(in the rows, 128 means zero)
Each row is followed by its class.
[150  94 119 112 145 156 161 159 112 107 158 154 106 138 106 140 155 156
 129 119 109 134 124 138 118 146 107 121 129 128 126 146  97 120  80 136
 131 143 104 144 165 113 104 130 143 150 121 181 222] => lafub
[157  94 110  92 148 158 160 165 128 111 157 154 114 137 119 141 159 174
 133 112  95 142 127 133 113 139 100 120 131 132 136 144  96 130  87 142
 131 131 118 141 166 113 107 121 152 140 134 182 236] => lafub
[169 108 127  94 153 155 157 159 106 120 158 163 120 146 109 135 155 162
 101 154 105 137 147 114  59 137 119 127 126 120 140 129  75 131 100 126
 184 113  98 136 146 126 114 135 127 141 115 177 205] => nubor
[133 127 127 106 184 100 156 108  91  97  71 127 128 164 162 149 128 189
 149 133 151 155  78  56 147 127 138 146 170  86 111 147 159 137 128 156
 109 116 131 139 114 161 145 164 127 167 159 139 107] => nolo
[ 78 125 118 111 126  94 131 135 135 102  97 132 132 166  90 118 127 159
 154  31 108 123  84 103 158 133 178 138  91 141 177 134 110  53 197 135
 113 171 181  87 144 105  91 132 142 107 125 151  95] => lafub
[ 90 133 137 104 115 102 140 138 127  92  94 144 127 166  99 110 125 177
 157  40 111 114 100 107 149 147 174 163  82 132 173 141 102  43 195 140
 114 165 161  87 144 131  85 133 150 106 130 136  81] => zose
[157  95 110 127 175  79 145  87  99  83  76 122 115 162 132 143 125 195
 150 159 136 137  78  78 152 122 147 137 156  91 112 150 170 133 127 134
 111 126 141 133  90 152 133 180 118 178 128 151  93] => lafub
[ 80 136 119 119 156 110 136 171 141  79 119 136 148 139 101 111 106 172
 161  55  95 116  86 107 142 169 181 135  91 136 169 139 100  59 172 132
 113 182 183  86 122 124 107 151 137 111 128 151  98] => Romif
[153 117 145 173 173 172 159 122  79  96 160 128 141 185  45 126 111 197
 104 127  92  88 115 164 169 163 130 106 144 112 105 174 101  89  93 147
 119 161 159 118 152 125 133 184  76 142 137 119 173] => Romif
[ 66 117 103 101 131 113 155 129 145  85 108 144 151 157  97 122 131 193
 173  63 100  99  88 117 156 160 175 136  83 128 163 139  94  70 161 138
  96 170 154  79 160 125 116 134 149 101 132 113  65] => Libo
[ 87 112 102 112 144 100 166 127 145  84 113 142 146 160 113 125 121 171
 177  43  90  93  90 120 134 137 178 135  97 125 164 134  88  72 166 151
 105 184 166  77 146 136 114 153 153 109 145 113  43] => Tib
[157  98 118  95 157 146 149 157 111 112 136 151 114 142  94 126 156 132
 135 111 106 139 150 128 108 132 117 122 136 125 135 133  90 118 114 131
 148 130 104 140 166 100 101 122 136 153 101 189 216] => lafub
[158 110 133 109 154 162 165 184 105 127 158 160 115 138 137 153 158 144
 129  98 116 131 132 131 137 146 100 112 120 117 133 131  89 129 106 141
 151 129 107 146 172 120 106 124 159 129 127 155 226] => nolo
[172 107 111 166 140 159 156 113  95 127 148 131 160 171  58 126 144 207
  79 126  94  85 118 152 144 147 129 125 138  93 101 151  97 117  92 121
 113 136 140 133 174 126 121 142 108 117 122 106 162] => Libo
[154 109 136 127 186 104 171 108  75 105  91 117 120 171 155 152 118 197
 138 122 155 136  75  90 144 126 130 146 152  87 114 145 160 136 116 166
 127 119 127 135 106 175 143 181 128 171 135 154  78] => nolo
[185 114 128 156 145 150 157 129  88 112 150 125 154 179  55 132 134 207
  69 127  98  88 127 124 141 145 146 128 131 106 111 152  86 123  94 131
 125 153 145 126 164 127 111 158 106 117 117 119 180] => nubor
[150 127 124 108 185  91 154  91  65  83  72 130 121 169 172 144 123 202
 145 137 153 172  75  55 142 120 137 162 181  93 111 162 163 133 124 149
 106 124 112 146 112 158 146 178 110 153 137 142  97] => nubor
[ 85 133 114 117 154 112 139 169 147  86 116 139 152 148 102 112 106 178
 157  48  96  97  89 111 149 164 176 138  95 129 172 146  98  61 161 133
 119 175 187  93 138 130  98 144 139 111 139 142 100] => Romif
[145  97 120 118 158 161 157 164 118 130 151 154 131 136 127 134 152 158
 118 137 113 126 137 135  77 142 107 122 133 111 126 142  77 122  88 115
 164 112 101 154 171 109 113 118 123 143 104 164 205] => Libo
[ 83 134 125 103 135 113 146 150 126 118 110 143 137 166  89 129 129 158
 141  26 107 115  97 106 160 146 179 139  70 128 171 123 100  63 211 144
 130 169 174  78 146 130 102 138 152  96 144 135  93] => nolo
[113 127 113  94 149 105 133 150 153 102 111 133 149 163 102 114 107 189
 141  42 102  96  95 105 153 144 163 159  82 144 188 135 106  78 173 131
 103 165 183  83 124 122 101 129 149  91 138 145  92] => zop
[159 111 126 113 157 144 158 188 108 117 137 142 117 137 110 128 147 149
 129 121 114 128 161 118 117 125 102 139 117 135 138 136  82 142 133 112
 147 120  95 150 166 114 106 132 131 161  95 174 212] => regap
[ 74 122 134 110 139 102 135 141 121 121  91 141 131 165  97 127 129 149
 156  26 117 143  80 119 158 155 180 156  71 120 161 128 120  53 197 142
 125 169 165  88 144 118  94 125 156  96 104 141  82] => fim
[145 114 111 139 182  92 151  89  83  91  81 123 138 161 156 149 112 205
 152 139 160 143  72  72 157 132 145 147 163  75  94 162 159 136 117 138
 114 118 118 147 110 153 137 173 124 166 119 131  73] => Libo
[156 121 125 114 188  80 162  92  76  87  82 132 112 169 156 148 112 204
 136 130 152 162  79  70 154 123 135 157 161  93 112 162 160 140 115 152
 127 133 111 139 103 166 134 194 121 159 118 146  76] => nubor
[156 115 147 171 173 175 161 119  82 126 141 124 131 199  51 142 125 193
  89 111 116 105 112 187 169 163 124 125 141 107 101 171 119  96 103 149
 116 155 128 128 164 122 132 153  74 122 126 127 177] => fim
[167 117 137 185 148 162 152 139  94 113 157 127 145 163  55 128 134 194
  77 136  82  92 125 150 135 150 132 120 138  95 109 158  96 118  94 130
 116 144 180 133 162 135 125 163  96 135 127 123 190] => Romif
[164 110 150 176 179 172 158 119  85 120 137 116 142 206  60 141 122 199
  88 115 119 105 114 176 171 168 131 131 139 107 104 169 114  99 110 157
 120 155 132 126 162 129 130 157  78 125 125 128 167] => fim
[178 119 120 189 130 149 153 137  91 126 145 116 149 173  65 129 136 203
  66 126 100  92 124 145 149 125 127 135 133 109 116 159  90 131 114 115
  97 152 161 136 165 125 123 155 103 133 131 118 193] => regap
[168 112 132 129 188  86 136  91  95  99  79 126 121 177 156 137 112 203
 146 151 146 133  83  70 162 126 139 158 153  97 123 147 173 156 124 139
 117 111 145 133  73 160 140 174 124 164 126 135  86] => zop
[153 116 123 152 170  86 160  98  70  96  77 113 127 161 176 140 114 204
 146 133 159 140  70  92 153 111 122 157 177  96 117 155 156 160 115 149
 104 118 129 149 105 166 141 179 123 178 124 142  74] => regap
[146 105 137 114 165 158 156 181  90 105 140 165 115 135 123 124 147 136
 142 122  94 127 149 127 108 145 105 123 125 122 130 141  87 114 106 121
 151 124 113 148 168 110 108 141 130 161  99 178 204] => Romif
[123 108 132 112 182  97 152 107  92  95  53 120 125 177 183 154 126 204
 156 134 159 177  70  67 152 139 133 163 171  84 108 152 179 142 112 151
 101 119 132 146 122 154 147 155 133 153 124 136 111] => fim
[150 118 149 116 166  99 165  91  70  82  71 118 104 166 161 143 121 208
 150 125 158 144  82  80 136 115 124 152 169  95 111 164 162 128 117 158
 108 107 124 143 105 160 131 181 115 173 122 156  82] => zose
[153 113 115 118 137 156 168 184 110 122 152 157 117 124 142 137 149 173
 126 109 114 141 136 132 127 122  88 133 126 130 140 147  81 150 106 129
 129 135 116 151 173 109 109 133 148 146 123 159 218] => regap
[ 97 127 113  91 148 103 147 165 152  99 103 122 163 159 102 113 102 178
 144  30 119  86  97  90 119 141 176 144  92 139 180 131  90  60 182 138
 132 180 166  91 146 128  97 124 144 112 139 140  82] => Tib
[155 107 136 112 171 158 166 182 111 129 143 148 105 150 104 138 157 131
 120 113 121 124 150 135 116 136 111 123 110 124 120 130  83 125 117 131
 160 134  99 150 164 125 108 128 134 153  98 173 214] => nolo
[106 126 118 109 158 100 138 155 153  96 115 130 141 159  96 110 109 192
 151  41 101  93  86 101 155 154 169 159  80 146 180 130  96  83 162 128
 102 177 176  74 112 125  94 139 147 105 121 153  83] => zop
[154 108 126 167 164 161 154 107  93 104 144 121 131 193  33 140 117 196
  81 125  97  95 122 165 175 152 131 112 143 124 105 174 104  89 103 144
 105 170 150 120 161 107 123 164  73 137 134 140 188] => lafub
[170 117 129 122 185  83 148  94  76  88  87 130 131 174 154 150 111 201
 137 153 159 146  85  52 154 131 153 150 162  89 112 158 158 145 124 141
 147 127 116 139  87 164 126 187 116 161 125 145  91] => nubor
[140 118 133 135 180  96 153 101  85  83  85 128 119 167 145 150 115 192
 143 146 138 140  80  86 153 135 137 136 157  83 110 161 164 140 102 146
 126 123 162 136  95 173 144 184 119 177 131 135  91] => Romif
[ 69 117 119 123 151 100 152 153 151  69 116 151 140 153 107 121 123 169
 181  72  82 106  92 129 156 165 174 133  96 122 164 146  97  69 153 143
 111 174 189  83 139 137 108 158 149 111 131 120  76] => Romif
[155 109 125  90 152 146 159 166 104 130 133 153 119 144 126 134 144 128
 121 102 117 130 159 110  90 123 112 125 121 121 125 134  83 117 128 120
 161 136 105 149 174 116 105 117 142 143 111 158 193] => Tib
[168 101 125 103 161 147 163 161 113 116 154 165 113 147 113 139 152 158
  99 154 102 139 159 122  74 137 121 133 111 126 137 127  77 145 105 121
 173 126  91 136 146 130 118 149 121 138 103 177 192] => nubor
[ 99 132 111  95 146  92 142 137 122 106 109 158 137 158  89 123 118 178
 148  32 105 131  91  95 158 147 186 165  78 124 171 127  99  60 206 146
 136 172 154  87 141 135  91 144 153  88 121 138  75] => nubor
[ 92 129 116 125 151 116 150 183 139  97 115 133 158 159 106 129 103 192
 139  43 118 105  91 102 149 160 180 151  86 126 172 125  85  64 190 146
 120 182 176  83 146 123 103 139 147 104 138 151  99] => nolo
[176 120 132 182 162 167 164 120  73 116 154 128 142 188  56 125 117 209
  90 118 111  91 111 174 175 140 123 128 146 117 118 173  93 114 106 143
 113 160 134 130 155 123 125 167  78 145 140 124 168] => regap
[162 102 141 170 147 170 150 126  91 133 132 120 152 191  70 132 145 187
  74 124 107 106 123 162 141 163 135 131 135 102 108 156 108 119 102 141
 115 151 152 124 171 128 128 137  99 119 121 119 189] => fim
[173 123 134 161 182 156 159 115  71 105 152 134 140 191  57 130 117 204
  89 120 110 106 114 146 169 158 141 127 153 112 104 173  96  98 112 150
 128 166 121 121 145 128 122 174  75 124 125 126 167] => nubor
[150  95 119 145 173  76 151  78 100  83  79 121 109 172 137 148 123 194
 140 154 147 149  70  89 150 119 148 144 160  87 108 160 164 139 114 141
 103 137 142 136  96 163 137 186 118 178 128 149  91] => lafub
[ 92 128 140 106 120 106 140 133 126 102 100 146 132 175 106 116 120 184
 156  37 119 113  95 114 151 147 172 145  90 128 176 146 102  48 194 144
 129 157 169  87 142 127  87 140 146 100 138 122  90] => zose
[102 132 116  98 139  89 136 129 117 100 105 155 139 166 100 113 127 160
 156  46 108 127  92 104 151 141 186 155  92 128 170 134 101  56 205 138
 137 168 149  93 141 128  92 142 149  86 122 126  73] => nubor
[ 83  98 106 117 141  97 151 126 155  66 102 137 129 169 103 121 125 194
 165  71  87 102  85 120 164 155 179 137  91 141 172 137  94  74 159 145
  91 184 177  69 140 129 104 147 145 118 132 134  72] => lafub
[158 107 129 163 179 168 165 109  89 111 155 125 154 188  47 138 113 218
  87 123 112  88 120 156 175 156 124 113 147 109  92 179  99 102 105 135
 121 156 123 128 166 123 129 170  70 126 127 120 168] => Libo
[ 97 133 113  96 127  97 136 145 131 115  90 136 154 156 114 116 116 162
 153  24 112 107  97  87 141 135 180 148  76 131 179 123 103  52 221 139
 128 174 181  90 153 124  97 119 155 100 145 115  68] => Tib
[157 117 142 168 182 170 158 127  93  98 157 129 136 184  43 130 116 199
  95 129  91  84 120 158 174 162 127 104 145 107 106 177 101  96  90 144
 125 157 162 123 149 132 130 181  77 146 136 119 184] => Romif
[143 114 148 125 155  96 162  91  75  85  72 121 105 166 173 146 120 209
 146 139 164 140  82  81 142 127 127 153 168  87 107 160 161 128 109 155
  97 113 130 142 108 171 136 176 121 165 129 139  83] => zose
[132 124 132 122 180 103 156 104  86  92  72 122 122 170 176 150 122 187
 140 138 157 157  76  62 151 121 138 149 168  91 105 149 157 139 124 151
 111 123 139 142 112 156 144 168 120 165 149 133  97] => nolo
[188 103 144 166 153 163 157 118  73 120 150 149 136 189  52 140 128 218
  81 125 100  65 110 158 168 145 118 139 129 110 126 154 102 124  89 121
 122 146 165 123 146 116 104 147  82 125 130 130 168] => zop
[ 86 119 117 105 146  89 163 125 131  80 115 152 125 158  88 126 127 183
 156  48  93 121  89 114 160 155 181 147  80 128 160 142  89  82 156 146
 116 191 149  72 140 136  94 167 149  98 110 120  56] => nubor
[ 80 106  98 115 132 101 152 130 157  72 107 136 136 161  98 126 122 187
 161  59  88 113  90 131 161 149 168 134  97 140 170 142  91  78 164 147
  84 186 186  64 149 117 106 142 143 105 140 131  81] => lafub
[ 76 122 117 137 133  97 156 138 139  91 113 145 141 159 107 122 117 186
 159  57 101 112  88 119 158 130 169 154  91 135 179 137  82  94 175 142
  97 172 165  80 146 130 109 158 142 124 139 132  67] => regap
[ 81 122 129 113 143 103 136 144 126 113  89 136 136 166  92 129 123 160
 153  35 117 136  84 120 154 163 179 156  71 127 160 132 115  58 206 145
 125 170 164  81 140 126  97 126 152 101 109 146  84] => fim
[152  87 105  98 157 145 160 159 128 109 143 158 108 137  92 127 150 151
 133 120 103 129 154 138 101 133 112 124 133 122 126 140  87 133 112 121
 138 136 104 139 174 112 102 132 133 151 107 181 219] => lafub
[168 122 153 152 150 167 161 105  93 100 145 121 126 199  47 131 125 205
  86 127 116  89 131 156 166 139 128 120 148 113 105 184  99  86 104 146
 114 152 141 123 147 131 120 169  75 134 143 122 178] => zose
[175 108 139 178 144 155 170 126  73 124 144 139 140 186  57 144 129 219
  80 124 111  83 115 160 169 128 113 139 137 109 122 161  90 131 102 124
 124 149 151 140 172 128 105 155  81 141 131 132 178] => regap
[128 122 135 131 183  98 158 107  92  96  74 118 121 171 175 146 129 186
 146 126 154 160  70  69 147 122 132 145 170  94 109 147 154 139 120 151
  96 125 133 142 123 155 148 172 120 161 145 127 108] => nolo
[149  92 116  99 141 152 157 170 133 112 150 152 114 130 116 138 157 171
 131 125 106 142 130 121 112 136  99 120 125 133 133 140  92 128  91 139
 132 134 122 146 172 104 101 125 152 150 123 176 238] => lafub
[173 115 145 158 117 164 155 113  84 114 142 128 131 176  67 128 138 201
  74 122 106  91 131 147 135 137 129 125 132 108 111 166  95 103  97 130
 108 151 154 128 161 122 110 157 103 125 131 121 185] => zose
[137 112 136  99 168 146 152 178  97 107 133 157 115 125 108 133 147 117
 138 118 102 140 158 117 110 144 114 114 124 120 122 138  99 129 107 123
 161 128 120 148 156 107 107 143 135 156  82 178 206] => Romif
[155  96 151 118 139 152 163 149 116 130 147 159 101 149 124 137 158 151
 103 147 117 124 151 143  73 134 102 127 121 120 132 137  89 125  80 122
 164 116 104 148 145 128 109 150 115 146 115 170 194] => zose
[157 100 118 107 148 149 165 179  94 128 136 156 121 142 128 127 142 154
 129 108 121 134 156 135  98 111 106 135 121 124 145 143  83 147 131 110
 150 123 108 152 175 105 109 134 131 149 103 168 206] => regap
[167 105 134  88 172 152 152 159 109 121 142 159 103 145 112 127 145 157
 130 121 107 126 155 118 119 138 109 136 109 132 135 138  93 142 105 116
 136 124 106 140 148 110 104 131 137 142 102 171 204] => zop
[155 119 117 147 166  88 149  99  82  94  78 114 120 161 161 147 109 198
 142 137 158 140  81  79 160 116 138 152 161  88 119 167 153 156 128 136
 113 126 141 140  99 163 138 171 124 182 130 128  99] => regap
[ 63 118  97 115 139 102 160 134 144  90 113 146 152 151  93 134 124 189
 175  48 103 105  83 121 162 158 176 137  87 113 154 141  88  67 165 144
  86 171 159  78 165 122 114 142 154  99 125 113  59] => Libo
[172 112 137 177 140 152 170 129  68 122 147 135 144 177  56 140 124 220
  79 129 117  92 118 162 156 133 118 136 141 104 122 160  93 131 110 116
 121 155 152 132 163 122 110 161  70 132 133 133 169] => regap
[164  95 154 175 154 175 166 130  69 129 136 133 143 202  58 148 132 215
  77 132 122  92 115 178 161 171 124 136 128 105 103 157 108 113 104 139
 136 160 152 123 168 128 111 140  76 123 115 140 175] => fim
[ 81 120 111  95 140 106 161 142 149  86 107 128 150 162 118 123 108 179
 164  38 107 101  99 100 144 146 177 142  84 135 170 140  89  65 167 156
 112 191 173  77 152 132 109 140 156 111 146 111  54] => Tib
[ 79 127 136  96 127 104 157 122 147  80 107 150 121 161  94 123 130 177
 167  63 104 111  98 126 148 143 169 141  94 132 168 149 104  63 156 151
 114 165 157  83 129 133  95 152 141 112 140 135  72] => zose
[142  96 139 154 184  96 148  97  78  94  60 125 124 180 172 160 114 186
 147 146 171 151  73  91 155 144 147 151 155  82 104 156 169 143 128 149
 126 130 130 140 105 157 138 173 120 169 108 139  86] => fim
[ 98 137 104 121 133  98 147 171 140 108 116 126 154 145  91 119 106 186
 145  34 117 106  95 110 147 137 170 162  78 139 187 134  96  79 190 129
 111 177 163  97 142 122  99 144 145 111 134 157  93] => regap
[168 107 123  86 163 151 163 172 104 106 153 168 117 141 124 148 145 161
 127 116 114 141 140 111 122 141 111 135 118 125 136 143  86 127 101 138
 161 132  84 148 167 117 102 133 146 132 113 164 212] => nubor
[154  88 120 120 149 148 157 156 121 119 149 157 111 142  99 135 162 147
 103 147  96 133 136 145  81 131 105 121 136 120 130 137  92 126  75 118
 156 123 118 144 153 105 104 129 120 154 111 186 210] => lafub
[154 108 145 115 136 157 153 164 116 110 146 153 108 132 130 133 154 147
 119 148 116 134 145 124  65 132 115 130 137 113 127 144  83 119  85 125
 155 110 112 148 142 112 105 129 128 154 112 171 209] => zose
[161 107 123 101 144 147 156 160 112 135 148 162 128 132 115 127 152 130
 115 126 104 125 146 117  61 122 114 124 127 112 134 128  85 113  99 116
 177 129 111 143 153 111 105 122 134 154 125 163 184] => Tib
[ 71 117 108 112 142 101 156 117 151  86 111 142 142 167 105 121 121 189
 172  55 106 108  85 127 166 148 172 129  95 124 160 148  98  72 158 140
 102 167 150  92 162 129 113 147 153  95 122 102  63] => Libo
[134 107 132 108 185 101 148 107  89  98  48 116 123 178 167 151 133 197
 148 134 157 168  71  76 138 136 125 162 167  91 116 157 177 134 122 146
 109 120 133 142 121 152 148 150 114 161 124 145 119] => fim
[149  88 119 104 149 149 158 160 106 117 139 157 117 150  99 141 152 140
 121 112 110 132 152 138 113 141 105 120 131 127 132 140  92 126 102 129
 141 135 106 143 184 100 102 127 131 143 108 179 224] => lafub
